Below is a small trained network, with its code and all its weights. Each question gives an input and a class and asks what happens when units are switched off, that is, made to give their printed mean instead of their output.

import numpy as np


def w(rows, s, z=0):
    codes = np.array(rows[::2]) - 128.0
    scale = np.full(codes.shape[1], s)
    scale[-1] = z or s
    return codes * scale


def norm(h):
    return h / np.sqrt((h * h).mean(-1, keepdims=True) + 1e-5)


def f(y):
    return y / 2 * (1 + np.tanh(0.7978845608 * (y + 0.044715 * y**3)))


def log_softmax(a):
    a = a - a.max(-1, keepdims=True)
    return a - np.log(np.exp(a).sum(-1, keepdims=True))


def net(x, mask):
    res = np.array(x, float).reshape(1, 6) / 4 @ E
    u = 0
    for l in range(3):
        y = f(norm(res) @ A[l][:, :-1].T + A[l][:, -1])
        res = res + np.where(mask[u : u + 13], y, B[l][:, -1]) @ B[l][:, :-1]
        u += 13
    return log_softmax(norm(res)[-1] @ U[:, :-1].T + U[:, -1])


A, B = {}, {}
E = w([
[130,128,129,126],'x0',
[212,157,115,254],'x1',
[183,32,117,85],'x2',
[85,86,249,164],'x3',
[121,126,126,130],'x4',
[123,126,125,129],'x5',
],0.0055)
A[0] = w([
[133,217,117,212,168],'L0N0',
[149,144,31,197,126],'L0N1',
[145,81,141,176,94],'L0N2',
[137,231,181,60,137],'L0N3',
[173,66,67,80,105],'L0N4',
[60,152,53,79,179],'L0N5',
[112,157,36,91,205],'L0N6',
[137,171,114,34,183],'L0N7',
[152,31,82,240,92],'L0N8',
[49,179,113,110,138],'L0N9',
[100,40,180,73,252],'L0N10',
[219,99,2,42,40],'L0N11',
[89,97,220,204,203],'L0N12',
],0.0093,0.003)
B[0] = w([
[75,84,136,134,231],'L0N0',
[145,1,157,190,198],'L0N1',
[109,140,149,103,148],'L0N2',
[110,157,66,122,170],'L0N3',
[148,83,100,90,189],'L0N4',
[179,182,110,130,212],'L0N5',
[178,155,80,163,214],'L0N6',
[107,180,82,156,197],'L0N7',
[184,154,194,97,194],'L0N8',
[147,190,96,130,187],'L0N9',
[125,112,84,56,253],'L0N10',
[156,122,122,117,245],'L0N11',
[126,157,152,88,254],'L0N12',
],0.0094,0.0053)
A[1] = w([
[164,170,250,107,177],'L1N0',
[114,174,90,122,18],'L1N1',
[157,161,70,214,134],'L1N2',
[111,131,246,127,178],'L1N3',
[86,229,91,114,202],'L1N4',
[68,39,150,126,167],'L1N5',
[181,55,91,225,133],'L1N6',
[128,20,108,85,61],'L1N7',
[197,51,74,156,132],'L1N8',
[68,120,135,202,110],'L1N9',
[213,85,166,163,218],'L1N10',
[68,182,138,78,92],'L1N11',
[93,107,99,113,2],'L1N12',
],0.011,0.0022)
B[1] = w([
[162,110,4,110,235],'L1N0',
[157,135,154,103,152],'L1N1',
[1,94,89,130,210],'L1N2',
[175,185,13,140,243],'L1N3',
[167,80,176,182,253],'L1N4',
[68,181,127,167,180],'L1N5',
[79,48,137,118,232],'L1N6',
[110,93,86,238,199],'L1N7',
[153,146,251,106,237],'L1N8',
[126,113,76,209,157],'L1N9',
[128,162,129,44,236],'L1N10',
[83,118,245,229,205],'L1N11',
[128,118,126,96,118],'L1N12',
],0.0065,0.0048)
A[2] = w([
[152,98,108,119,93],'L2N0',
[102,83,130,96,103],'L2N1',
[126,203,63,206,70],'L2N2',
[111,155,36,171,82],'L2N3',
[78,214,216,153,103],'L2N4',
[177,194,43,144,156],'L2N5',
[60,106,192,190,254],'L2N6',
[118,250,99,109,116],'L2N7',
[96,135,87,140,116],'L2N8',
[93,210,241,106,120],'L2N9',
[97,92,139,156,76],'L2N10',
[115,89,101,114,121],'L2N11',
[114,41,148,80,121],'L2N12',
],0.011,0.0029)
B[2] = w([
[168,178,146,107,147],'L2N0',
[71,154,162,175,150],'L2N1',
[137,189,200,190,229],'L2N2',
[124,129,220,191,208],'L2N3',
[209,101,145,99,184],'L2N4',
[111,173,98,140,254],'L2N5',
[154,111,29,34,218],'L2N6',
[118,61,211,188,213],'L2N7',
[183,157,208,117,152],'L2N8',
[255,37,240,130,178],'L2N9',
[115,159,78,145,135],'L2N10',
[125,187,169,179,150],'L2N11',
[68,242,161,156,200],'L2N12',
],0.007,0.0061)
U = w([
[132,220,139,234,201],'0',
[196,56,193,121,206],'1',
[188,191,24,61,167],'2',
[7,186,123,70,1],'3',
[51,52,55,196,34],'4',
],0.018,0.0032)

Each question gives the input, the list of numbers given to net, and the class t.
The units are the neurons (one row each of A and B). Each row of codes is followed by its name. A weight is (code - 128) times the scale printed after its matrix; where a second scale follows, it is the last column's (A, B and U).
mask holds one flag per neuron, layer by layer. A switched-off neuron (its flag False) gives its mean, the last column of its row in B, instead of its output. The means were averaged over made-up inputs and are rounded, as every weight is.
A unit's drop is (log p(t) with every unit on - log p(t) with that unit switched off) / (log p(t) with every unit on - log p(t) with every unit switched off).
The circuit of an input: a set's keep is (log p(t) with only the set's units on - log p(t) with every unit switched off) / (log p(t) with every unit on - log p(t) with every unit switched off). Starting from the 12 units with the biggest drops (on a tie, the unit counted first), units are removed one at a time, each time the one whose removal leaves the highest keep (on an exact tie, the one counted first), for as long as the keep stays at least 0.8.
units of the circuit, in order: the units of the circuit, biggest drop first
unit that matters most: the unit with the biggest drop
top k neurons: the k neurons with the biggest drops, biggest first
top k neurons in layer l: the k neurons of layer l with the biggest drops, biggest first
drop when u is switched off: that unit's drop, to one decimal
input [-8,0,0,-6,3,8], class 0: unit that matters most : L2N6
input [1,6,0,-4,7,-7], class 4: units of the circuit, in order : (L0N1 L1N6)
input [-1,0,6,0,5,8], class 2: top 4 neurons : (L0N1 L2N7 L0N0 L1N11)
input [2,-1,0,-3,7,8], class 0: top 4 neurons : (L0N7 L0N6 L1N2 L0N10)
input [1,0,-2,-6,-8,-8], class 0: top 2 neurons : (L0N6 L0N5)
input [4,5,1,-6,-1,-3], class 1: top 3 neurons : (L0N1 L1N8 L0N8)
input [-2,7,8,2,2,8], class 2: top 3 neurons in layer 0 : (L0N8 L0N2 L0N6)
input [5,3,2,5,1,2], class 2: top 2 neurons : (L1N0 L0N8)
input [-2,5,2,8,1,-5], class 2: top 2 neurons : (L1N0 L0N8)
input [-7,-4,8,1,-7,7], class 3: top 2 neurons in layer 1 : (L1N3 L1N0)
input [-6,-7,7,0,-8,-2], class 2: top 3 neurons : (L0N0 L0N10 L1N2)
input [-8,-6,-5,0,7,0], class 0: top 3 neurons : (L0N9 L0N5 L1N8)
input [-3,4,0,-8,3,2], class 4: top 4 neurons : (L0N1 L1N2 L1N6 L2N9)
input [5,-2,-2,4,-5,-5], class 1: unit that matters most : L2N9
input [6,-4,1,6,-8,3], class 3: top 2 neurons : (L0N10 L1N8)
input [3,1,-8,-2,-6,-6], class 4: top 2 neurons in layer 0 : (L0N0 L0N1)
input [5,7,2,-8,4,1], class 1: top 2 neurons : (L0N1 L1N8)
input [7,-5,5,1,-2,-4], class 3: top 2 neurons in layer 1 : (L1N3 L1N0)
input [-3,8,7,2,8,5], class 2: top 3 neurons : (L0N8 L1N0 L1N3)
input [3,8,5,4,1,7], class 2: unit that matters most : L1N0
input [-1,6,2,8,-6,-4], class 2: top 2 neurons : (L1N0 L0N8)
input [6,8,2,5,-6,3], class 2: top 2 neurons : (L0N8 L1N0)
input [7,7,2,0,4,3], class 1: drop when L1N10 is switched off : 0.1
input [-1,2,8,6,7,2], class 2: drop when L0N8 is switched off : 0.3
input [8,8,2,4,7,0], class 2: drop when L0N8 is switched off : 1.1
input [0,-4,-3,2,-1,-6], class 1: drop when L0N6 is switched off : 0.0
input [5,-6,-2,5,8,5], class 1: unit that matters most : L2N9
